Here is a tiny trained network, its code and every weight. The questions are about switching its units off for an input and a class, where a switched-off unit gives its printed mean instead of its output.

import numpy as np


def w(rows, s, z=0):
    codes = np.array(rows[::2]) - 128.0
    scale = np.full(codes.shape[1], s)
    scale[-1] = z or s
    return codes * scale


def f(y):
    return np.maximum(y, 0)


def log_softmax(a):
    a = a - a.max(-1, keepdims=True)
    return a - np.log(np.exp(a).sum(-1, keepdims=True))


def net(x, mask):
    res = np.array(x, float).reshape(1, 6) / 4 @ E
    y = f(res @ A[0][:, :-1].T + A[0][:, -1])
    res = res + np.where(mask, y, B[0][:, -1]) @ B[0][:, :-1]
    return log_softmax(res[-1] @ U[:, :-1].T + U[:, -1])


A, B = {}, {}
E = w([
[92,236,104,218],'x0',
[109,78,103,224],'x1',
[192,113,73,163],'x2',
[255,208,200,136],'x3',
[185,143,64,96],'x4',
[157,23,130,151],'x5',
],0.0068)
A[0] = w([
[176,81,134,83,95],'N0',
[184,133,57,57,80],'N1',
[120,160,178,132,131],'N2',
[71,139,78,98,94],'N3',
[137,112,102,116,18],'N4',
[134,127,122,133,11],'N5',
[213,255,89,219,55],'N6',
[70,81,52,195,66],'N7',
[113,174,143,98,124],'N8',
[142,103,149,141,1],'N9',
[73,187,66,99,89],'N10',
[145,135,145,113,61],'N11',
[163,129,157,105,150],'N12',
[83,51,45,208,78],'N13',
[181,58,116,71,108],'N14',
[87,182,222,162,31],'N15',
[105,85,230,136,131],'N16',
[152,76,186,173,17],'N17',
[103,117,109,154,134],'N18',
[131,69,121,155,180],'N19',
],0.014,0.0048)
B[0] = w([
[152,124,174,72,170],'N0',
[185,181,142,49,168],'N1',
[99,99,154,195,167],'N2',
[106,206,104,48,171],'N3',
[150,162,132,142,131],'N4',
[156,81,182,149,128],'N5',
[252,116,153,240,247],'N6',
[149,124,49,153,214],'N7',
[106,177,159,123,165],'N8',
[128,60,132,159,132],'N9',
[104,233,114,117,179],'N10',
[117,140,157,130,135],'N11',
[116,86,160,112,163],'N12',
[161,121,41,130,228],'N13',
[163,85,180,38,186],'N14',
[2,58,158,179,184],'N15',
[30,101,164,113,186],'N16',
[98,9,150,148,157],'N17',
[120,127,101,143,164],'N18',
[142,94,84,98,187],'N19',
],0.025,0.011)
U = w([
[62,99,181,165,125],'0',
[131,41,163,70,196],'1',
[188,140,215,232,178],'2',
[96,225,143,132,119],'3',
[130,69,1,112,128],'4',
[184,99,199,69,3],'5',
],0.0074,0.0038)

Each question gives the input, the list of numbers given to net, and the class t.
The units are the neurons (one row each of A and B). Each row of codes is followed by its name. A weight is (code - 128) times the scale printed after its matrix; where a second scale follows, it is the last column's (A, B and U).
mask holds one flag per neuron, in row order. A switched-off neuron (its flag False) gives its mean, the last column of its row in B, instead of its output. The means were averaged over made-up inputs and are rounded, as every weight is.
A unit's drop is (log p(t) with every unit on - log p(t) with that unit switched off) / (log p(t) with every unit on - log p(t) with every unit switched off).
The circuit of an input: a set's keep is (log p(t) with only the set's units on - log p(t) with every unit switched off) / (log p(t) with every unit on - log p(t) with every unit switched off). Starting from the 12 units with the biggest drops (on a tie, the unit counted first), units are removed one at a time, each time the one whose removal leaves the highest keep (on an exact tie, the one counted first), for as long as the keep stays at least 0.8.
circuit, biggest first: the units of the circuit, biggest drop first
unit that matters most: the unit with the biggest drop
top k neurons: the k neurons with the biggest drops, biggest first
drop when u is switched off: that unit's drop, to one decimal
input [-6,-5,7,8,0,7], class 5: circuit, biggest first -> [N1]
input [-4,0,-8,-1,6,4], class 5: circuit, biggest first -> [N15; N14]
input [5,5,-4,4,-4,6], class 0: circuit, biggest first -> [N15; N16]
input [-3,-7,7,-6,-4,2], class 1: top 3 neurons -> [N14; N6; N10]
input [4,-4,1,-1,3,7], class 5: top 2 neurons -> [N7; N13]
input [-4,-8,3,8,-7,-4], class 0: circuit, biggest first -> [N15; N16]
input [-4,-8,5,2,-6,0], class 5: circuit, biggest first -> [N15; N14]
input [3,1,-5,0,2,-7], class 3: top 2 neurons -> [N10; N3]
input [-8,0,0,7,6,5], class 5: top 2 neurons -> [N1; N0]
input [8,-7,0,-3,6,-5], class 3: top 3 neurons -> [N10; N3; N8]
input [-3,-8,8,6,-8,8], class 1: top 2 neurons -> [N17; N6]
input [-1,-3,-8,6,2,-5], class 0: top 2 neurons -> [N15; N12]
input [2,5,5,2,5,-2], class 2: drop when N6 is switched off -> 0.3
input [-4,0,-8,-7,-6,-7], class 3: unit that matters most -> N3
input [-7,-7,0,-7,4,4], class 5: drop when N1 is switched off -> 0.1
input [0,1,5,2,5,-7], class 2: drop when N6 is switched off -> 0.2
